[128 = 0]

[123 139 148 138  87 118 114 132 131 158 105 131 120 124 141 128 147 140
 129 137  96 134 134 168 127 117 162 131 128 159 114 101 129 158  62  69
 127 179 149 132 119 125  60 135 174 122 120 117  92 117 117 130 137 138
 123 110 133 134 136 125 148 130 129 113 133 136 167 119 134 109 130 119
 150 107 123 121 129  96] -> C > <93>
[132 118 132 132 130 137 150 120 113 106 136 148 132 126 127 136 102 122
 138 125 122 130 121 118 136 146 115 130 134  98 123 131 135 113 195 142
 120  99 126 119 130 127 176 124 118 115 161 124 140 124 150 125 129 153
 129 153 122 125 129 178 115 125 127 134 120 115 112 129 136 121 136 113
  77 124 129 138 129 134] -> D > <89>
[133 133 134 148  84 118 110 124 152 157 112 143 113 112 147 149 119 133
 128 132 110 135 135 157 145 123 151 102 121 139 105  66 122 140 128  60
 122 162 151 139 124 127  99 138 128 120 139 107  86 158 110 125 130 132
 132 125 141 134 127 137 147 127 132 110 100 133 180  90 147  96 135  99
  80  80 123 113 122 115] -> C > <97>
[134 121 126 126 152 132 142 129 144  98 145 140 137 129 118 125 116 124
 155 122 126 126 121 101 126 140 110 132 136 100 130 146 127 117 188 160
 127  98 117 123 127 135 194 123  76 135 143 140 146 123 146 126 123 130
 126 146 118 125 130 144 120 125 126 143 124 124 120 140 127 136 119 132
 136 139 132 133 126 159] -> D > <88>
[143 140 147 134 109 113 127 125 120 156  98 139 116 133 149 123 153 130
 123 137  69 123 136 162 136 126 163 136 130 124 102 106 132 138 138  80
 128 186 156 127 118 133 102 133 186 132 151 111  97 124 114 123 132 169
 124 126 127 137 135 162 154 125 136 126 100 144 179 103 135  85 150  83
  75 111 122 108 125 120] -> C > <97>
[127 109 121 143  94 150 136 134 126 119 151 125 123 119 137 122 113 137
 144 128 144 142 121 134 117 130 111 110 126 132 110 133 122 118 160 130
 112  88 125 118 134 130 151 128 185  90 164 122 137 124 162 127 132 110
 123 138 129 124 136 170 112 127 129 119 142 114 109 140 148 146 115 122
 153 114 122 138 129  94] -> E > <99>
[130 114 116 139 139 137 135 127 134 125 158 128 121 116 129 115 100 133
 128 128 141 123 118 128 126 137 108 136 126 137 130 153 123 117 171 142
 126  86 114 126 140 131 141 121 114 122 129 135 150 128 131 124 135 125
 125 144 116 128 132 147 118 129 125 123 138 121 124 111 134 148 109 123
 181 128 133 139 130  98] -> E > <86>
[132 119 163 130 110 138 167 119  85 104 130 167 133 135 125 113 112 140
 154 131  95 127 111 136 125 154 129 173 146 134 136 155 140 141 115 120
 120 112 128 106 124 124 110 119 149 114 139 133 140  56 157 126 137 171
 120 148 108 125 148 188 104 129 124 135 170 112  84 160 129 129 137 124
 149 136 113 153 128  89] -> D > <89>
[120 126 122 124 109 128 133 119 105 148 114 135 136 132 153 125 122 137
 129 131 126 128 129 168 134 131 162 143 127 134 117 118 146 136  80 110
 147 164 150 117 123 129  81 134  83 140  80 117 112 123 100 125 128 180
 122 145 135 127 113 152 140 130 130 133 121 140 176 127 123 131 128 117
  69 117 129 135 128 104] -> T > <78>
[122 124 154 143 110 131 141 127 118 118 151 162 120 118 107 119  94 150
 135 136 105 125 114 132 125 141 120 157 142 145 143 149 120 153 114 116
 114 112 115 123 132 125 108 123 105 135 152 138 142  96 146 128 138 176
 124 135 110 132 148 144 120 130 117 117 175 110 138 134 125 131 110 143
 207 117 119 139 130  85] -> E > <99>
[127 137 150 131  92 122 124 129 129 141 114 142 122 128 130 123 144 140
 132 133  93 126 131 150 129 127 151 142 132 149 128 113 128 158  77  84
 125 169 139 129 128 123  75 132 144 129 120 123 104 104 129 133 137 136
 126 117 124 130 137 123 137 129 128 119 139 132 148 125 131 110 133 126
 163 118 123 120 127 109] -> C > <97>
[138  96 106 142 140 149 142 126 121 139 158 119 114 110 167  99 112 127
 128 129 126 127 115 164 127 131 108 138 119 135 102 162 117  89 238 137
 126  73 119 114 147 137 163 118 207  90 139 128 152 128 136 118 140 101
 114 138 108 131 138 210 126 129 137 122 108 129  95  88 166 146 121  82
 166 131 122 141 135  53] -> D > <89>
[111 118 146 137  85 140 141 119  84 141 132 148 132 128 137 133  85 151
 129 133 148 139 123 174 130 145 154 141 132 138 124 114 138 142  57 118
 142 144 155 110 129 124  67 131  46 144  93 118 119 122 109 128 127 221
 112 163 135 124 117 167 127 137 121 120 152 120 188 129 113 152 110 136
  80 106 134 148 129  83] -> T > <78>
[112 129 142 136  97 122 126 109  86 152 123 149 133 130 128 152  81 145
 109 132 155 130 127 160 145 141 160 146 129 141 140 101 145 151  25 109
 147 165 148 125 122 124  45 137   4 169  66 120 110 134  88 133 125 232
 127 154 141 124 105 124 131 136 117 123 147 124 198 119 104 143 117 144
  62 104 128 145 126  98] -> T > <79>
[127 142 158 134  98 119 131 135 134 132 104 143 119 132 125 125 155 133
 139 136  70 129 133 145 127 127 153 134 136 132 115 107 126 153 114  82
 118 173 153 129 115 127 108 131 183 120 165 122 100 106 143 128 131 145
 127 120 127 135 138 145 144 124 133 123 124 131 146 131 134  93 143 111
 121 115 119 115 129 134] -> C > <93>
[126 118 130 144  84 141 133 125 117 129 136 135 117 120 131 137 112 137
 130 130 137 139 121 136 127 137 117 111 126 135 116 107 117 126 144 111
 109 103 128 122 132 128 128 129 190  95 175 123 127 125 159 128 137 122
 126 134 133 125 136 158 117 128 132 112 142 108 108 134 146 129 128 123
 133 104 119 136 130  97] -> E > <99>
[121 122 144 146  88 138 142 121 101 126 145 152 117 119 109 132  88 146
 121 131 119 136 124 144 124 146 123 127 137 130 118 120 121 133 133 115
 106 108 129 123 130 122 114 130 150 111 192 124 134 119 156 126 139 194
 124 144 130 130 142 169 126 131 118 111 160 105 149 132 131 127 114 124
 132  97 122 139 129  87] -> E > <99>
